Below is a small trained network, with its code and all its weights. Each question gives an input and a class and asks what happens when units are switched off, that is, made to give their printed mean instead of their output.

import numpy as np


def w(rows, s, z=0):
    codes = np.array(rows[::2]) - 128.0
    scale = np.full(codes.shape[1], s)
    scale[-1] = z or s
    return codes * scale


def f(y):
    return y / 2 * (1 + np.tanh(0.7978845608 * (y + 0.044715 * y**3)))


def log_softmax(a):
    a = a - a.max(-1, keepdims=True)
    return a - np.log(np.exp(a).sum(-1, keepdims=True))


def net(x, mask):
    res = np.array(x, float).reshape(1, 6) / 4 @ E
    y = f(res @ A[0][:, :-1].T + A[0][:, -1])
    res = res + np.where(mask, y, B[0][:, -1]) @ B[0][:, :-1]
    return log_softmax(res[-1] @ U[:, :-1].T + U[:, -1])


A, B = {}, {}
E = w([
[70,55,87,159,86,27,118,119,172,131,62],'x0',
[138,142,143,142,139,123,113,130,137,147,108],'x1',
[124,112,129,119,143,134,123,129,131,104,133],'x2',
[120,72,221,101,107,189,186,124,249,182,131],'x3',
[6,139,64,156,217,175,113,142,163,193,168],'x4',
[128,119,121,126,118,139,124,131,124,126,131],'x5',
],0.013)
A[0] = w([
[89,87,110,128,71,67,104,155,159,114,80,82],'neuron 1',
[122,122,111,149,82,140,135,139,115,148,163,69],'neuron 2',
[95,99,152,127,125,118,141,139,90,137,119,31],'neuron 3',
[195,124,138,127,118,92,137,131,110,83,126,105],'neuron 4',
[201,148,118,138,164,184,163,123,106,158,186,3],'neuron 5',
[78,148,134,125,152,142,111,122,133,127,103,41],'neuron 6',
[62,53,123,156,103,43,126,108,134,142,85,59],'neuron 7',
[138,127,99,121,119,144,156,103,117,152,108,95],'neuron 8',
[111,150,141,122,126,108,146,147,136,113,140,108],'neuron 9',
[134,184,26,120,160,61,33,127,7,83,100,127],'neuron 10',
[171,227,188,97,144,226,124,152,78,117,201,57],'neuron 11',
[21,158,40,144,203,155,100,193,151,204,180,60],'neuron 12',
[153,103,120,135,153,122,128,109,134,130,144,105],'neuron 13',
[126,46,181,106,108,175,193,120,215,179,131,119],'neuron 14',
[169,126,126,129,91,93,168,155,141,114,136,26],'neuron 15',
[86,55,70,135,91,51,109,128,172,144,63,74],'neuron 16',
[255,120,195,81,43,74,137,132,89,63,71,72],'neuron 17',
[121,71,205,91,106,164,221,141,202,166,114,114],'neuron 18',
[118,96,121,166,97,128,95,144,149,102,134,42],'neuron 19',
[192,139,142,122,130,88,178,190,130,99,113,55],'neuron 20',
[130,145,133,146,130,135,103,76,152,105,129,105],'neuron 21',
[114,103,123,176,127,97,157,81,151,83,94,63],'neuron 22',
[126,162,61,166,110,98,68,159,39,94,140,89],'neuron 23',
],0.0095,0.005)
B[0] = w([
[190,141,86,50,181,119,130,186,74,133,187,185],'neuron 1',
[157,108,140,122,126,130,147,121,123,111,116,124],'neuron 2',
[121,136,100,126,119,86,76,138,100,134,101,123],'neuron 3',
[90,100,143,149,144,128,127,72,124,170,113,174],'neuron 4',
[167,138,122,74,180,82,130,137,115,117,131,164],'neuron 5',
[127,106,123,150,116,113,141,104,125,141,127,141],'neuron 6',
[190,152,97,38,195,84,105,151,83,133,167,197],'neuron 7',
[124,134,142,136,128,141,124,139,112,139,135,125],'neuron 8',
[116,134,131,140,142,118,106,138,119,144,122,126],'neuron 9',
[82,215,215,185,45,140,154,167,229,88,50,252],'neuron 10',
[239,171,57,15,206,47,79,204,61,157,186,215],'neuron 11',
[65,2,82,194,132,194,101,11,90,180,171,250],'neuron 12',
[120,138,126,141,140,118,108,133,118,129,123,126],'neuron 13',
[87,169,184,165,57,135,148,180,204,67,83,239],'neuron 14',
[110,112,153,148,129,152,106,111,132,130,168,148],'neuron 15',
[209,177,105,46,202,94,95,150,76,155,167,208],'neuron 16',
[66,20,74,212,163,212,96,25,94,197,154,255],'neuron 17',
[89,171,157,151,51,93,173,150,207,80,46,238],'neuron 18',
[119,162,132,118,162,120,110,128,117,117,139,134],'neuron 19',
[111,91,98,147,118,137,144,124,115,139,159,159],'neuron 20',
[116,116,117,117,111,132,87,148,133,122,145,126],'neuron 21',
[152,108,128,88,112,123,128,153,85,127,165,153],'neuron 22',
[115,139,176,153,68,119,196,184,178,47,96,206],'neuron 23',
],0.0089,0.019)
U = w([
[109,187,183,122,88,116,145,160,197,71,62,250],'0',
[92,20,119,142,164,152,116,7,103,155,144,89],'1',
[232,172,121,6,207,90,115,174,87,120,156,32],'2',
],0.011,0.0013)

Each question gives the input, the list of numbers given to net, and the class t.
The units are the neurons (one row each of A and B). Each row of codes is followed by its name. A weight is (code - 128) times the scale printed after its matrix; where a second scale follows, it is the last column's (A, B and U).
mask holds one flag per neuron, in row order. A switched-off neuron (its flag False) gives its mean, the last column of its row in B, instead of its output. The means were averaged over made-up inputs and are rounded, as every weight is.
A unit's drop is (log p(t) with every unit on - log p(t) with that unit switched off) / (log p(t) with every unit on - log p(t) with every unit switched off).
most important unit: the unit with the biggest drop
k most important neurons: the k neurons with the biggest drops, biggest first
drop when u is switched off: that unit's drop, to one decimal
input [-6,-2,8,-6,1,-5], class 0: most important neuron => neuron 10
input [-5,4,7,-8,7,6], class 0: 2 most important neurons => neuron 10; neuron 23
input [-7,-7,5,8,5,6], class 0: 2 most important neurons => neuron 14; neuron 18
input [-4,-2,6,3,0,2], class 2: 3 most important neurons => neuron 10; neuron 11; neuron 23
input [-8,-2,5,-1,7,2], class 2: 2 most important neurons => neuron 11; neuron 17
input [8,2,-1,-7,-1,5], class 2: 2 most important neurons => neuron 16; neuron 7
input [-2,-6,-1,-3,-4,3], class 1: 2 most important neurons => neuron 17; neuron 14
input [-4,0,8,3,-2,-2], class 2: 2 most important neurons => neuron 10; neuron 11
input [-8,4,-6,-4,-8,7], class 1: 2 most important neurons => neuron 17; neuron 4
input [-6,1,-2,-7,7,3], class 0: 3 most important neurons => neuron 10; neuron 17; neuron 23
input [-3,5,3,7,-8,6], class 1: 3 most important neurons => neuron 17; neuron 10; neuron 23
input [7,8,4,8,7,-6], class 0: 3 most important neurons => neuron 14; neuron 18; neuron 17
input [-4,-1,5,8,7,-3], class 0: drop when neuron 4 is switched off => 0.0
input [6,6,-2,4,-8,3], class 1: drop when neuron 17 is switched off => 2.7
input [2,-6,8,-3,-8,7], class 1: drop when neuron 17 is switched off => 1.2
input [-2,-5,7,-3,2,-4], class 0: most important unit => neuron 17
